Below is a small trained network, with its code and all its weights. Each question gives an input and a class and asks what happens when units are switched off, that is, made to give their printed mean instead of their output.

import numpy as np


def w(rows, s, z=0):
    codes = np.array(rows[::2]) - 128.0
    scale = np.full(codes.shape[1], s)
    scale[-1] = z or s
    return codes * scale


def f(y):
    return y / 2 * (1 + np.tanh(0.7978845608 * (y + 0.044715 * y**3)))


def log_softmax(a):
    a = a - a.max(-1, keepdims=True)
    return a - np.log(np.exp(a).sum(-1, keepdims=True))


def net(x, mask):
    res = np.array(x, float).reshape(1, 3) / 4 @ E
    y = f(res @ A[0][:, :-1].T + A[0][:, -1])
    res = res + np.where(mask, y, B[0][:, -1]) @ B[0][:, :-1]
    return log_softmax(res[-1] @ U[:, :-1].T + U[:, -1])


A, B = {}, {}
E = w([
[239,251,81,99],'x0',
[143,194,190,243],'x1',
[254,79,200,105],'x2',
],0.0074)
A[0] = w([
[176,102,146,123,124],'neuron 0',
[96,34,124,161,112],'neuron 1',
[148,130,142,196,98],'neuron 2',
[124,147,165,133,104],'neuron 3',
[171,177,99,111,103],'neuron 4',
[156,111,169,113,107],'neuron 5',
[140,84,63,84,101],'neuron 6',
[183,89,149,126,122],'neuron 7',
[164,116,196,111,111],'neuron 8',
[57,157,90,115,121],'neuron 9',
[132,150,190,186,101],'neuron 10',
[135,173,191,188,109],'neuron 11',
[91,145,98,139,117],'neuron 12',
[163,153,93,121,109],'neuron 13',
[83,150,80,137,110],'neuron 14',
[161,107,171,116,132],'neuron 15',
[161,128,151,114,121],'neuron 16',
[131,63,79,3,98],'neuron 17',
[151,131,159,212,106],'neuron 18',
[90,22,175,154,99],'neuron 19',
[163,103,168,114,98],'neuron 20',
[200,49,154,130,108],'neuron 21',
[101,89,146,120,96],'neuron 22',
[128,129,138,120,230],'neuron 23',
[111,101,142,30,113],'neuron 24',
[81,158,89,142,107],'neuron 25',
[140,111,122,127,253],'neuron 26',
[75,158,103,134,106],'neuron 27',
[158,198,81,102,115],'neuron 28',
[172,94,163,133,115],'neuron 29',
[77,87,178,133,118],'neuron 30',
[141,140,132,200,114],'neuron 31',
[179,84,145,104,105],'neuron 32',
[131,109,110,88,106],'neuron 33',
[117,130,181,209,111],'neuron 34',
[197,190,93,73,101],'neuron 35',
],0.015,0.011)
B[0] = w([
[106,145,121,138,160],'neuron 0',
[153,163,179,122,211],'neuron 1',
[148,141,101,115,156],'neuron 2',
[131,136,117,116,128],'neuron 3',
[149,162,161,115,186],'neuron 4',
[111,155,119,132,146],'neuron 5',
[156,139,82,110,172],'neuron 6',
[98,154,116,140,169],'neuron 7',
[102,157,116,139,165],'neuron 8',
[87,167,101,150,200],'neuron 9',
[155,135,92,107,177],'neuron 10',
[156,116,86,103,194],'neuron 11',
[110,154,118,136,161],'neuron 12',
[142,150,151,121,162],'neuron 13',
[100,169,107,140,175],'neuron 14',
[101,137,123,140,163],'neuron 15',
[118,138,129,133,147],'neuron 16',
[179,115,57,98,231],'neuron 17',
[158,132,90,114,180],'neuron 18',
[160,177,198,113,231],'neuron 19',
[108,167,117,126,150],'neuron 20',
[90,176,109,150,192],'neuron 21',
[145,159,141,114,153],'neuron 22',
[103,35,148,153,227],'neuron 23',
[160,129,91,106,185],'neuron 24',
[98,173,106,137,174],'neuron 25',
[93,2,154,159,254],'neuron 26',
[101,173,109,134,170],'neuron 27',
[150,170,174,120,211],'neuron 28',
[101,153,121,137,162],'neuron 29',
[148,155,172,123,196],'neuron 30',
[148,127,97,113,167],'neuron 31',
[114,167,105,131,164],'neuron 32',
[143,138,106,117,144],'neuron 33',
[164,130,100,104,189],'neuron 34',
[157,172,190,116,224],'neuron 35',
],0.06,0.0097)
U = w([
[178,154,241,102,94],'0',
[197,92,35,76,38],'1',
[11,172,95,167,129],'2',
[103,24,176,146,252],'3',
],0.011,0.0018)

Each question gives the input, the list of numbers given to net, and the class t.
The units are the neurons (one row each of A and B). Each row of codes is followed by its name. A weight is (code - 128) times the scale printed after its matrix; where a second scale follows, it is the last column's (A, B and U).
mask holds one flag per neuron, in row order. A switched-off neuron (its flag False) gives its mean, the last column of its row in B, instead of its output. The means were averaged over made-up inputs and are rounded, as every weight is.
A unit's drop is (log p(t) with every unit on - log p(t) with that unit switched off) / (log p(t) with every unit on - log p(t) with every unit switched off).
The circuit of an input: a set's keep is (log p(t) with only the set's units on - log p(t) with every unit switched off) / (log p(t) with every unit on - log p(t) with every unit switched off). Starting from the 12 units with the biggest drops (on a tie, the unit counted first), units are removed one at a time, each time the one whose removal leaves the highest keep (on an exact tie, the one counted first), for as long as the keep stays at least 0.8.
units of the circuit, in order: the units of the circuit, biggest drop first
unit that matters most: the unit with the biggest drop
k most important neurons: the k neurons with the biggest drops, biggest first
drop when u is switched off: that unit's drop, to one decimal
input [-6,-8,-2], class 1: units of the circuit, in order => [neuron 17]
input [-1,-6,-6], class 1: 2 most important neurons => [neuron 17; neuron 6]
input [-6,-8,4], class 1: 2 most important neurons => [neuron 17; neuron 24]
input [-3,-3,-3], class 3: 2 most important neurons => [neuron 35; neuron 28]
input [-4,-5,2], class 1: 2 most important neurons => [neuron 17; neuron 35]
input [3,-3,-1], class 3: 2 most important neurons => [neuron 19; neuron 1]
input [-7,8,-3], class 1: 2 most important neurons => [neuron 34; neuron 11]
input [-7,3,-8], class 2: 4 most important neurons => [neuron 9; neuron 25; neuron 27; neuron 14]
input [6,7,-8], class 2: 2 most important neurons => [neuron 17; neuron 25]
input [5,1,-6], class 2: 2 most important neurons => [neuron 19; neuron 9]
input [7,-8,-4], class 1: 3 most important neurons => [neuron 17; neuron 6; neuron 19]
input [-3,2,-1], class 3: 2 most important neurons => [neuron 35; neuron 28]
input [-3,2,4], class 2: 2 most important neurons => [neuron 21; neuron 35]
input [5,7,6], class 1: unit that matters most => neuron 11
input [0,-3,1], class 3: drop when neuron 25 is switched off => 0.0
input [5,4,-6], class 2: drop when neuron 19 is switched off => 0.6
input [-6,-2,-8], class 2: drop when neuron 9 is switched off => 2.3
